Here is a tiny trained network, its code and every weight. The questions are about switching its units off for an input and a target symbol, where a switched-off unit gives its printed mean instead of its output.

import numpy as np


def w(rows, s, z=0):
    codes = np.array(rows[::2]) - 128.0
    scale = np.full(codes.shape[1], s)
    scale[-1] = z or s
    return codes * scale


def f(y):
    return y / 2 * (1 + np.tanh(0.7978845608 * (y + 0.044715 * y**3)))


def softmax(a):
    e = np.exp(a - a.max(-1, keepdims=True))
    return e / e.sum(-1, keepdims=True)


def log_softmax(a):
    a = a - a.max(-1, keepdims=True)
    return a - np.log(np.exp(a).sum(-1, keepdims=True))


def net(x, mask):
    ids = ['αβδεζηθλμξπστψω'.index(c) for c in x.split()]
    T = len(ids)
    res = E[ids] + P[:T]
    q, k, v = (res @ M[0].T for M in (Q, K, V))
    z = softmax(np.where(np.tri(T) > 0, q @ k.T / 3**0.5, -1e9)) @ v
    res = res + np.where(mask[0], z, O[0][:, -1]) @ O[0][:, :-1]
    y = f(res @ A[0][:, :-1].T + A[0][:, -1])
    res = res + np.where(mask[1:13], y, B[0][:, -1]) @ B[0][:, :-1]
    return log_softmax(res[-1] @ U[:, :-1].T + U[:, -1])


Q, K, V, O, A, B = {}, {}, {}, {}, {}, {}
E = w([
[80,126,59,13,67],'α',
[115,209,173,128,183],'β',
[93,106,61,225,120],'δ',
[165,184,182,164,168],'ε',
[188,220,44,91,165],'ζ',
[131,188,249,94,90],'η',
[137,101,73,176,214],'θ',
[203,93,92,122,178],'λ',
[45,161,93,179,152],'μ',
[52,183,166,189,108],'ξ',
[161,67,133,160,157],'π',
[56,98,191,189,153],'σ',
[162,178,127,224,144],'τ',
[185,106,104,188,94],'ψ',
[76,104,122,177,64],'ω',
],0.014)
P = w([
[70,125,78,254,178],'0',
[70,136,102,230,139],'1',
[85,159,109,218,114],'2',
[86,167,112,200,135],'3',
[94,177,97,195,121],'4',
[120,180,82,207,102],'5',
[107,189,88,176,123],'6',
[125,223,114,212,86],'7',
[124,201,76,169,118],'8',
[108,208,90,167,134],'9',
[110,230,103,191,136],'10',
[130,227,88,195,127],'11',
[117,223,110,198,165],'12',
],0.003)
Q[0] = w([
[240,159,151,249,175],'h0',
[169,193,152,132,98],'h0',
[142,40,209,5,75],'h0',
],0.015)
K[0] = w([
[217,169,181,43,63],'h0',
[95,165,185,115,123],'h0',
[122,6,222,191,210],'h0',
],0.015)
V[0] = w([
[124,181,2,57,152],'h0',
[105,247,101,161,140],'h0',
[14,99,160,50,77],'h0',
],0.0074)
O[0] = w([
[128,86,11,35,129,229],'h0',
[107,224,78,140,107,252],'h0',
[2,78,165,38,195,63],'h0',
],0.0057,0.0041)
A[0] = w([
[100,16,157,218,43,126],'n0',
[127,44,88,171,72,84],'n1',
[212,45,159,126,180,240],'n2',
[90,92,126,202,203,221],'n3',
[146,152,174,31,71,198],'n4',
[85,195,208,137,127,254],'n5',
[137,130,254,76,106,79],'n6',
[77,163,89,121,91,221],'n7',
[220,141,162,178,129,189],'n8',
[141,118,188,204,152,152],'n9',
[48,136,147,227,87,32],'n10',
[83,79,129,92,156,140],'n11',
],0.01,0.0027)
B[0] = w([
[173,162,118,98,9,175],'n0',
[191,169,67,99,88,166],'n1',
[46,81,185,27,127,185],'n2',
[105,22,129,165,42,227],'n3',
[106,24,67,150,81,136],'n4',
[111,165,230,30,107,209],'n5',
[88,75,90,234,176,138],'n6',
[88,119,169,79,169,220],'n7',
[178,75,142,95,221,254],'n8',
[169,86,167,218,94,207],'n9',
[82,205,95,228,227,211],'n10',
[174,201,137,168,60,141],'n11',
],0.012,0.0054)
U = w([
[53,109,103,32,57,211],'α',
[176,214,195,32,128,87],'β',
[129,126,51,188,133,35],'δ',
[206,171,196,82,181,72],'ε',
[163,196,39,81,239,183],'ζ',
[109,95,177,135,163,255],'η',
[109,11,58,173,195,17],'θ',
[164,61,135,48,239,118],'λ',
[60,127,80,147,218,72],'μ',
[112,204,161,111,163,43],'ξ',
[188,70,173,77,74,89],'π',
[136,133,156,159,85,71],'σ',
[165,127,105,179,243,73],'τ',
[254,167,136,99,84,157],'ψ',
[166,226,133,108,60,75],'ω',
],0.0056,0.0039)

Each question gives the input, a string of symbols that net reads in full, and the target symbol t.
The units are the heads (3 rows each of Q, K, V and O) and the neurons (one row each of A and B). Each row of codes is followed by its name. A weight is (code - 128) times the scale printed after its matrix; where a second scale follows, it is the last column's (O, A, B and U).
mask holds one flag per unit, heads first, then neurons. A switched-off unit (its flag False) gives its mean, the last column of its rows in O or B, instead of its output. The means were averaged over made-up inputs and are rounded, as every weight is.
A unit's drop is (log p(t) with every unit on - log p(t) with that unit switched off) / (log p(t) with every unit on - log p(t) with every unit switched off).
The circuit of an input: a set's keep is (log p(t) with only the set's units on - log p(t) with every unit switched off) / (log p(t) with every unit on - log p(t) with every unit switched off). Starting from the 12 units with the biggest drops (on a tie, the unit counted first), units are removed one at a time, each time the one whose removal leaves the highest keep (on an exact tie, the one counted first), for as long as the keep stays at least 0.8.
circuit, biggest first: the units of the circuit, biggest drop first
k most important neurons: the k neurons with the biggest drops, biggest first
drop when u is switched off: that unit's drop, to one decimal
input α ψ ε θ ζ ω δ, target ζ: circuit, biggest first : h0; n1; n9
input β λ α θ η, target η: 2 most important neurons : n6; n5
input ξ β θ θ, target θ: 3 most important neurons : n3; n5; n0
input μ τ λ λ μ ξ, target ξ: 2 most important neurons : n10; n5
input τ σ π, target π: circuit, biggest first : n0; h0; n2; n9
input λ ξ ξ η σ ω μ μ η, target η: 3 most important neurons : n5; n6; n4
input λ ξ ε, target ε: circuit, biggest first : n5; h0; n8
input β μ λ ξ σ β δ ζ θ λ θ δ, target ζ: circuit, biggest first : h0; n1; n9; n3
input α λ θ δ ε λ ψ τ σ σ α π ξ, target α: 3 most important neurons : n8; n9; n5
input α ψ τ λ ε π, target α: 4 most important neurons : n2; n8; n10; n9
input θ α λ λ π, target α: circuit, biggest first : h0; n2; n8
input π η ε, target η: 4 most important neurons : n5; n6; n9; n3
input π α β σ τ ξ α ξ ξ, target α: 2 most important neurons : n8; n9
input ξ η ψ ω π σ, target σ: 3 most important neurons : n0; n3; n9
input π ψ λ, target λ: most important neuron : n8
input π α δ ψ σ, target α: most important neuron : n3
input π λ λ ψ σ ε ε τ, target τ: 2 most important neurons : n10; n8
input λ ω π π β ψ ω, target ω: 2 most important neurons : n0; n8
input λ λ ψ, target ψ: drop when h0 is switched off : 0.4
input τ ζ λ τ λ σ λ, target ζ: drop when n10 is switched off : -0.2
input ψ ψ ε ε λ β, target β: drop when n6 is switched off : 0.1
